J_518: [137 126 146 155 121 124 108]
J_690: [147  83 164 148 133  85 104]
J_464: [167 107 155 173 127 137 137]
J_215: [185  56 168 140 137 137 137]
J_747: [102 111 179 159 115 109  93]
J_532: [186 119 164 195 126 152 130]
J_16: [140 100 173 144 155 110 111]
J_625: [ 94 115 149 138 132 125 121]
J_416: [169  71 147 139 140 103 126]
J_211: [ 78  79 169 134  78  97 137]
J_638: [124 103 146 136 147 126 128]
J_700: [150 133  85 104  86 184  80]
dup J_215: 
[137]
rev: [ 85 133 148 164  83 147]
J_690
[185  56 168 140 137 137 137]
J_215
rev: [104  85 133 148]
J_690
rev: [104  85 133 148 164  83]
J_690
dup J_211: 
[78]

J_247: [114  30 119 124 158 152 137 178 117 111 167 156  95 101 122 136]
J_125: [124 128 116 133 125 123 118 140 118 128 149 132 143 127 149 139]
J_112: [113 111  30 119 124 158 140 201 105 104 180 165  86  96 138 144]
J_422: [125 128 121 131 126 127 123 165 104 201 180 105  86 128 140 135]
rev: [ 86 165 180 104 105 201]
J_112
rev: [144 138  96  86 165]
J_112
rev: [139 149 127 143 132 149]
J_125
rev: [158 124 119  30 111]
J_112
rev: [139 149 127]
J_125

J_853: [128 128 130 129 127 125 129 128 125 130 130 129 127 129 127 125 126 126
 125 128 130 130 130 130 130 126 128 130 128]
J_735: [127 126 132 129 128 124 128 129 124 131 131 130 128 130 128 124 124 127
 124 127 132 132 132 132 132 124 127 131 127]
J_269: [135 136  36  88 154 221  98 132 221  38  74  98 152 106 221 222 222 190
 222 132  35  37  36  38  36 220 133  76 134]
J_552: [127 126 132 130 128 124 128 130 131 124 130 124 128 130 124 128 129 127
 124 127 132 132 132 132 130 130 127 131 127]
rev: [124 124 128 130 128 130 131 131 124 129]
J_735
[127 126 132 129 128 124 128 129 124 131 131 130 128 130 128 124 124 127
 124 127 132 132 132 132 132 124 127 131 127]
J_735
[135 136  36  88 154 221  98 132 221  38  74  98 152 106 221 222 222 190
 222 132  35  37  36  38  36 220 133  76 134]
J_269

J_64: [188 125  71 131 153]
J_65: [162 109 113 162 153]
J_430: [109 109 109 109 109]
dup J_430: 
[109]
[109 109 109 109 109]
J_430
rev: [153 162]
J_65
rev: [162 113 109]
J_65
rev: [153 131]
J_64
dup J_65: 
[162]

J_717: [151 151 140 114 103]
J_921: [144 125 157 183  98]
J_990: [140 118 163 213 125]
J_599: [140 143 149 170 192]
J_254: [141 119 162 206 168]
J_839: [141 119 162 206 115]
J_260: [143 149 147 160 200]
J_629: [154 162 136  96 118]
J_166: [143 123 154 173  94]
J_411: [143 123 158 189 101]
J_971: [140 118 163 213 124]
[143 123 158 189 101]
J_411
rev: [ 98 183 157]
J_921

J_649: [ 81 166 175 174 175 159  97  82]
J_421: [120  64  65  66  66  63 186  63]
J_758: [ 81 166  81 174 175  98 175  81]
dup J_649: 
[175]
[120  64  65  66  66  63 186  63]
J_421
[ 81 166 175 174 175 159  97  82]
J_649

J_929: [126 182 103 180 135]
J_615: [ 95  54  53 191 195]
J_715: [103 180 103 182 191]
rev: [182 103 180 103]
J_715
dup J_715: 
[103]

J_925: [124 120 135 128 118 136 130 132 139 113 136 143 131 139  99 110 115 175
  99 111  96 139 146 145 116 150]
J_708: [126  98 111 111 133 139  95 140 135 128 165 111 137  80 117 120 135  54
 146 107 147 160 136 111 153 118]
J_131: [133  98 135 140 139 128 116 126 111  95 114 110 144 152 117 131 126  88
 120 150 117 101 122  63 144 122]
J_483: [126  98 116 153 133 139  95 140 135 128 165 159 137  80 117 120 135  54
 146 107 147 160 136 111 153 118]
[126  98 116 153 133 139  95 140 135 128 165 159 137  80 117 120 135  54
 146 107 147 160 136 111 153 118]
J_483
[126  98 111 111 133 139  95 140 135 128 165 111 137  80 117 120 135  54
 146 107 147 160 136 111 153 118]
J_708
rev: [128 135 140  95 139 133 111 111  98 126]
J_708
rev: [133 111]
J_708

J_927: [ 53  54 111  44  86 179  94  43  44]
J_831: [119 121  86 179  44  94 110  52 106]
J_731: [119 179  86 179 179  44  44 179  43]
rev: [ 94  44 179  86 121 119]
J_831
rev: [ 94  44 179  86]
J_831
rev: [111  54]
J_927
dup J_927: 
[44]
rev: [110  94  44 179  86 121 119]
J_831
rev: [ 43 179  44  44 179 179  86]
J_731
rev: [106  52 110  94]
J_831

J_754: [100 124 105  61 126]
J_846: [112 112 151 112 112]
J_786: [134 178  69 161 142]
J_323: [134 178  69 161 110]
J_355: [129  61 151 112  79]
J_834: [134 169 101 181 101]
dup J_834: 
[101]
dup J_846: 
[112]
[134 178  69 161 110]
J_323

